Each row has a class, written as a number after it.
[6,5,-33,-12,32,34,-65,25,-13,9,-23,-5,-11,-38,1,23,-1,21,-23,-27,-35,-13,6,-13,10,27,-9,38,12,37,21,-28,31,39]
10
[54,7,2,9,-2,2,-26,55,39,5,28,-1,-59,-9,-5,-33,3,29,-1,10,-37,33,-24,-51,9,-6,-16,26,-33,-7,10,-19,2,-35]
1
[0,-1,32,16,26,5,10,-14,16,-41,-35,-14,15,6,-9,4,34,-16,-24,-4,33,53,1,31,-11,-6,-5,-12,-5,-28,-18,-14,-8,-18]
3
[-38,23,19,-45,-35,15,41,42,5,36,34,70,36,26,9,-74,-23,28,-6,24,45,-15,-13,-34,-13,-16,-29,50,49,14,31,-9,-5,1]
8
[-70,-6,67,-13,8,6,56,-13,-3,-11,-12,67,83,51,9,-21,32,-31,-36,6,74,32,19,20,-20,2,-29,19,55,-36,17,-20,-29,1]
11
[27,5,-4,9,32,13,-53,28,6,-16,-21,-26,-34,-23,-5,13,21,4,-28,-10,-30,40,-5,0,-4,15,-16,21,-16,6,10,-29,13,7]
1
[13,34,-4,-27,-39,9,31,-13,-3,0,-22,-41,12,14,-15,-22,-15,-7,7,30,37,6,-15,55,-13,-36,-16,-58,1,8,-32,24,-15,-20]
9
[-43,-26,38,18,31,-6,22,-17,11,-26,-13,39,44,21,7,11,30,-13,-24,-15,37,26,15,5,-15,10,15,16,10,-35,6,-17,-16,1]
3
[27,66,-1,-58,-38,54,1,62,-4,23,-1,-19,4,11,-11,-80,-25,6,-18,35,39,9,-29,14,-15,-19,-76,6,53,36,9,-3,10,-12]
0
[22,8,10,-11,-29,1,5,60,48,28,53,36,-27,10,-3,-65,-13,45,11,27,-8,19,-28,-61,0,-20,-17,36,-8,-10,23,-17,-9,-37]
1
[-35,-4,3,-9,20,6,-15,-13,-20,-11,-29,1,29,1,2,25,12,-16,-29,-10,16,17,10,36,-27,13,-7,6,27,13,11,-10,-7,34]
1
[48,13,-41,0,-60,-39,18,-7,18,47,37,-25,-58,10,-15,-7,-45,49,75,34,-43,-44,-17,-41,24,-41,36,-43,-51,4,-20,47,-1,-35]
7
[-9,-19,7,9,0,-11,-5,18,25,14,30,37,-8,6,8,-10,1,25,6,0,-15,5,-2,-41,-3,6,12,31,-10,-13,23,-11,-9,-6]
1
[75,3,-33,30,2,-20,-32,-2,8,-9,-12,-73,-76,-35,-10,24,-1,10,31,3,-65,-6,-15,-4,21,-11,17,-43,-69,-1,-38,13,18,-34]
6
[-19,-3,-16,8,36,-3,-25,-46,-46,-23,-61,-39,20,-15,-6,70,15,-30,-10,-23,-3,-5,22,65,-14,21,13,-23,6,10,-9,1,13,29]
11
[-19,33,9,-29,2,23,8,-15,-26,-20,-63,-45,42,11,-17,-2,7,-29,-29,11,61,28,4,85,-32,-15,-38,-28,41,16,-20,-1,-4,14]
3
[22,-44,-30,54,32,-43,-47,-29,-1,-8,0,-18,-60,-34,9,75,-2,22,30,-39,-65,-25,15,-44,13,21,79,10,-61,-9,4,2,13,10]
3
[-55,-48,1,8,19,-13,-11,-2,1,22,39,84,26,0,25,20,-4,21,-2,-30,-11,-29,14,-58,-11,27,39,59,22,1,46,-15,-16,44]
1
[6,20,-2,-21,-2,21,-9,29,-3,8,12,6,-5,-3,-6,-36,-6,4,-10,11,3,2,-15,6,1,-14,-39,14,21,15,6,-11,7,-2]
4
[0,-31,15,38,13,-36,41,-64,2,-34,-11,-16,9,19,0,42,26,-32,13,0,8,27,6,46,-4,-18,24,-66,-35,-38,-43,19,-20,-33]
4
[13,-64,34,63,16,-57,34,-42,46,-20,32,29,-15,22,7,25,32,7,31,-9,-28,26,13,-48,24,2,60,-24,-73,-70,-16,9,-27,-46]
2
[-21,-52,38,32,-17,-36,57,-18,78,20,84,89,17,35,8,-23,11,55,33,5,14,10,-6,-79,5,-2,56,21,-29,-59,18,-5,-32,-51]
10
[26,21,-48,-10,43,30,-91,23,-58,-10,-62,-57,-29,-54,0,56,0,-15,-28,-35,-49,-23,12,21,-2,42,-22,25,19,54,9,-15,45,49]
11
[5,38,-13,-25,41,50,-76,36,-30,-14,-58,-42,-2,-43,-9,18,22,-12,-54,-17,-20,26,6,35,-8,31,-49,35,33,46,22,-41,35,38]
5
[7,2,-54,1,34,14,-67,-17,-47,-10,-52,-51,-9,-47,-2,72,-3,-14,-10,-31,-32,-19,10,32,-16,33,18,-10,7,42,1,-2,29,44]
0
[-31,43,-9,-62,-54,32,10,49,-16,52,47,46,23,11,1,-81,-52,19,6,29,37,-55,-15,-12,-10,-21,-50,43,72,32,30,0,4,10]
11
[-3,-16,0,21,-11,-30,21,-45,-1,4,-9,-17,-7,8,7,23,1,1,31,5,-10,-15,5,4,5,-9,35,-38,-29,-15,-22,22,-11,-16]
6
[-16,-3,0,-7,-14,-10,15,7,-4,20,21,35,12,8,4,-11,-13,9,12,0,4,-26,3,-25,-4,-1,2,20,17,-3,16,1,-6,-8]
11
[4,-26,13,24,-6,-27,21,1,29,9,46,46,-10,7,5,-5,3,18,24,-4,-14,-9,-1,-52,8,1,25,19,-18,-34,10,-2,-12,-32]
11
[12,0,4,15,17,-4,-12,-21,0,-25,-35,-39,-5,-14,-7,39,26,-16,-9,-7,-13,33,7,32,-7,9,2,-23,-14,-3,-13,-8,2,-11]
5
[16,5,25,21,19,-7,26,-41,6,-59,-57,-61,14,12,-22,25,37,-42,-14,7,41,66,1,86,-19,-26,-9,-70,-25,-37,-52,2,-14,-33]
3
[1,-19,12,19,-10,-19,32,-34,18,-7,-4,5,2,17,4,13,7,3,17,2,7,5,1,1,4,-9,41,-34,-32,-27,-17,16,-22,-21]
9
[7,-17,27,16,12,-6,11,17,28,0,31,40,-12,17,4,-22,21,13,-3,3,-8,23,-6,-36,15,-3,-4,20,-14,-30,7,-18,-5,-26]
4
[-28,26,19,-35,-8,30,23,17,-5,1,-12,17,52,24,-5,-41,0,-11,-26,17,56,16,-7,30,-24,-7,-43,4,48,2,10,-11,-5,0]
0
[12,-14,-22,14,8,-6,-10,-18,5,5,-5,-13,-12,-9,0,35,-6,13,14,-10,-24,-14,4,-2,9,6,22,-18,-24,3,-12,9,5,-4]
10
[-15,29,32,-38,-45,14,40,36,18,25,25,29,29,41,-6,-75,-12,10,-1,42,46,20,-15,1,-20,-33,-53,9,37,1,10,3,-26,-22]
1
[-11,-7,-29,0,-17,-17,1,-25,-17,26,8,-5,0,-11,9,16,-24,14,33,1,-19,-53,1,-10,-1,-5,28,-14,-6,17,-6,23,1,8]
6
[0,0,78,28,13,15,56,3,70,-55,4,24,17,39,-23,-47,56,-16,-39,34,59,114,-16,16,-2,-38,-26,-26,-33,-88,-30,-30,-26,-74]
7
[-51,-37,42,24,27,-17,34,-37,5,-12,0,61,50,27,11,25,30,-11,-11,-16,32,12,19,-7,-8,19,27,15,13,-40,14,-12,-22,-2]
11
[-32,18,1,-40,-18,34,1,26,-7,22,11,37,32,1,9,-44,-18,20,-18,2,29,-22,-6,-16,-10,-4,-16,34,40,24,27,-11,-3,25]
9
[10,0,-18,4,-10,-21,9,-12,-6,1,-16,-23,-11,-7,-3,20,-10,5,23,5,-10,-11,-2,22,-8,-5,21,-24,-21,7,-16,14,7,-5]
8
[3,-24,-35,19,16,-22,-26,-2,-9,11,5,16,-28,-33,13,45,-8,20,17,-23,-46,-29,5,-42,3,21,49,22,-25,15,14,-3,19,17]
8
[-34,2,16,-12,-15,-4,30,-10,3,13,0,22,35,21,-1,-14,-6,-1,7,11,32,-10,3,19,-14,-3,-4,4,28,-11,9,0,-10,-7]
11
[24,0,-4,6,-3,-6,-17,20,16,11,16,1,-30,-18,0,2,0,20,9,-2,-31,4,-5,-43,5,6,3,18,-12,6,11,-10,4,-20]
5
[21,-35,-3,37,-11,-31,6,2,41,24,60,45,-53,4,13,1,-12,43,42,0,-48,-21,-6,-98,29,-6,57,15,-54,-30,7,12,-7,-28]
7
[-52,29,19,-46,24,69,-32,43,-16,3,-24,42,48,-3,5,-39,6,1,-62,0,41,15,-1,3,-16,15,-51,61,76,29,39,-39,15,54]
7
[39,38,9,-8,-7,22,1,15,19,-25,-33,-51,-21,8,-26,-26,13,-7,-12,33,12,52,-19,41,1,-27,-38,-38,-17,-12,-34,1,8,-34]
7
[-28,-28,-5,23,10,-19,9,-56,-2,-15,-21,-3,12,6,0,51,7,-13,12,-5,1,-1,13,28,-8,4,49,-36,-16,-18,-18,18,-9,11]
7
[40,30,-27,-5,-26,-16,9,-8,-19,-6,-33,-69,-34,-6,-15,14,-17,-7,28,20,-11,-5,-9,48,-4,-24,-4,-56,-28,18,-39,29,13,-19]
8
[4,-11,10,15,-3,-28,29,-10,10,-11,-3,3,-9,12,0,9,6,-1,8,4,4,13,-1,2,-6,-6,17,-13,-25,-20,-14,4,-6,-20]
8
[-13,-38,-15,14,-3,-25,-16,8,7,32,54,51,-13,-15,23,3,-29,38,34,-14,-49,-54,8,-91,16,17,42,43,-14,7,36,8,2,13]
2
[-26,-29,38,21,25,1,16,0,36,-14,8,56,16,20,9,-4,28,3,-17,-1,11,34,4,-33,5,6,16,20,-10,-45,9,-20,-12,-8]
7
[-22,10,0,-11,-16,-8,20,-34,-24,-6,-27,-29,25,19,-2,16,-2,-24,3,15,27,10,5,61,-28,-19,-9,-45,10,8,-20,22,-16,4]
1
[-12,9,0,0,54,29,-48,3,-22,-34,-66,-29,20,-24,-5,34,31,-20,-46,-25,8,31,14,46,-15,23,-13,15,18,12,4,-32,20,35]
3
[-2,-12,6,19,27,1,7,-39,0,-30,-40,-23,14,5,-5,41,22,-13,-8,-12,6,23,10,41,2,3,10,-36,-19,-15,-28,2,-1,-8]
10
[-47,18,26,-40,17,50,-18,42,-14,15,4,56,39,6,13,-52,9,3,-54,-2,33,9,0,-6,-8,12,-57,71,73,24,45,-44,9,39]
4
[-24,-17,10,4,-31,-16,42,-7,26,32,49,61,5,31,8,-26,-25,37,34,17,8,-26,-6,-62,6,-19,33,9,-6,-19,10,20,-20,-19]
7
[-20,-1,-48,-4,7,-8,-34,-48,-55,15,-43,-49,1,-28,6,63,-21,-5,17,-13,-23,-56,14,38,-10,13,32,-27,5,43,-7,22,17,48]
6
[-55,5,18,-36,-20,12,19,24,-3,38,30,70,45,27,14,-45,-20,21,-8,13,35,-16,-3,-31,-20,-6,-20,47,55,17,42,-7,-17,23]
1
[0,9,-36,-17,-12,6,-37,38,-2,37,23,14,-20,-26,1,-17,-33,45,20,-7,-26,-47,-6,-51,-1,4,14,50,12,33,30,-6,18,15]
3
[-49,19,-1,-43,1,40,-2,8,-16,16,-25,14,57,6,-1,-17,-10,11,-24,-3,35,-15,5,34,-17,6,-31,23,57,30,18,-14,6,36]
10
[34,-1,-1,13,37,26,-60,42,13,-14,-11,-10,-31,-32,4,9,27,0,-30,-18,-31,35,-3,-22,2,33,-11,31,-11,-3,19,-41,21,1]
0
[-15,-21,-15,14,5,-24,-12,-29,-13,6,7,4,1,-16,9,48,0,8,16,-20,-30,-24,15,-13,-4,14,34,3,-9,9,9,6,-1,11]
5
[-8,-36,9,36,27,-28,-9,-28,8,-10,0,9,-4,-8,10,58,24,-1,1,-23,-27,12,16,-17,-3,26,41,3,-25,-17,8,-10,-8,-4]
5
[-26,29,22,-30,12,38,-7,9,-23,-7,-44,-16,37,2,2,-25,16,-18,-38,8,37,17,0,43,-16,0,-47,4,41,16,2,-20,7,21]
6
[-1,30,23,-32,8,46,-7,51,7,-4,-8,13,26,9,-6,-53,12,-2,-46,9,41,37,-13,6,-20,6,-58,32,43,4,22,-34,6,-2]
0
[-16,-16,-9,13,9,-11,-16,-25,-15,9,-12,-6,-4,-14,16,29,-1,2,11,-13,-23,-32,10,-7,2,14,28,-1,-9,7,1,6,4,17]
6
[28,6,-5,-3,-48,-10,22,36,39,41,62,36,-42,17,-2,-56,-37,54,43,32,-21,-24,-25,-84,21,-31,12,15,-23,-9,6,17,-6,-41]
7
[-5,31,-12,-30,-16,22,-1,-6,-21,3,-35,-32,16,0,-5,-8,-12,-4,-6,13,22,-8,-5,48,-11,-13,-13,-26,12,24,-10,9,4,13]
9
[-18,-27,-20,17,48,11,-48,-15,-23,-15,-26,5,13,-30,11,63,18,-11,-24,-39,-16,-1,16,0,-17,44,32,16,6,9,19,-22,16,38]
0
[53,-21,-5,42,48,3,-55,30,37,-30,1,-16,-54,-37,2,26,36,13,-19,-28,-54,43,-9,-35,12,33,24,20,-56,-27,13,-41,21,-22]
0
[-8,-16,40,21,46,21,-6,-20,19,-56,-51,-10,22,-3,2,21,56,-29,-52,-18,30,70,5,45,-13,19,4,-12,-13,-36,-15,-34,-9,-1]
9
[10,-37,22,42,12,-38,28,-26,27,-7,27,20,-19,21,5,16,20,4,17,0,-14,22,0,-24,10,-5,31,-15,-43,-43,-12,3,-17,-39]
4
[-32,-7,30,-16,-19,-4,36,19,20,30,41,65,35,31,11,-55,-17,24,10,19,19,-14,-1,-51,7,-9,-10,31,19,-11,29,2,-18,-9]
2
[-41,3,-1,-15,41,31,-42,8,-26,-7,-33,18,34,-20,8,16,11,-5,-39,-27,19,-1,14,7,-17,25,-8,47,45,23,28,-30,13,51]
3
[67,20,-20,1,-12,14,-29,38,20,-3,4,-38,-60,-27,-10,-22,-6,26,8,6,-38,7,-23,-19,17,-15,-3,-10,-44,5,-13,-7,13,-27]
9
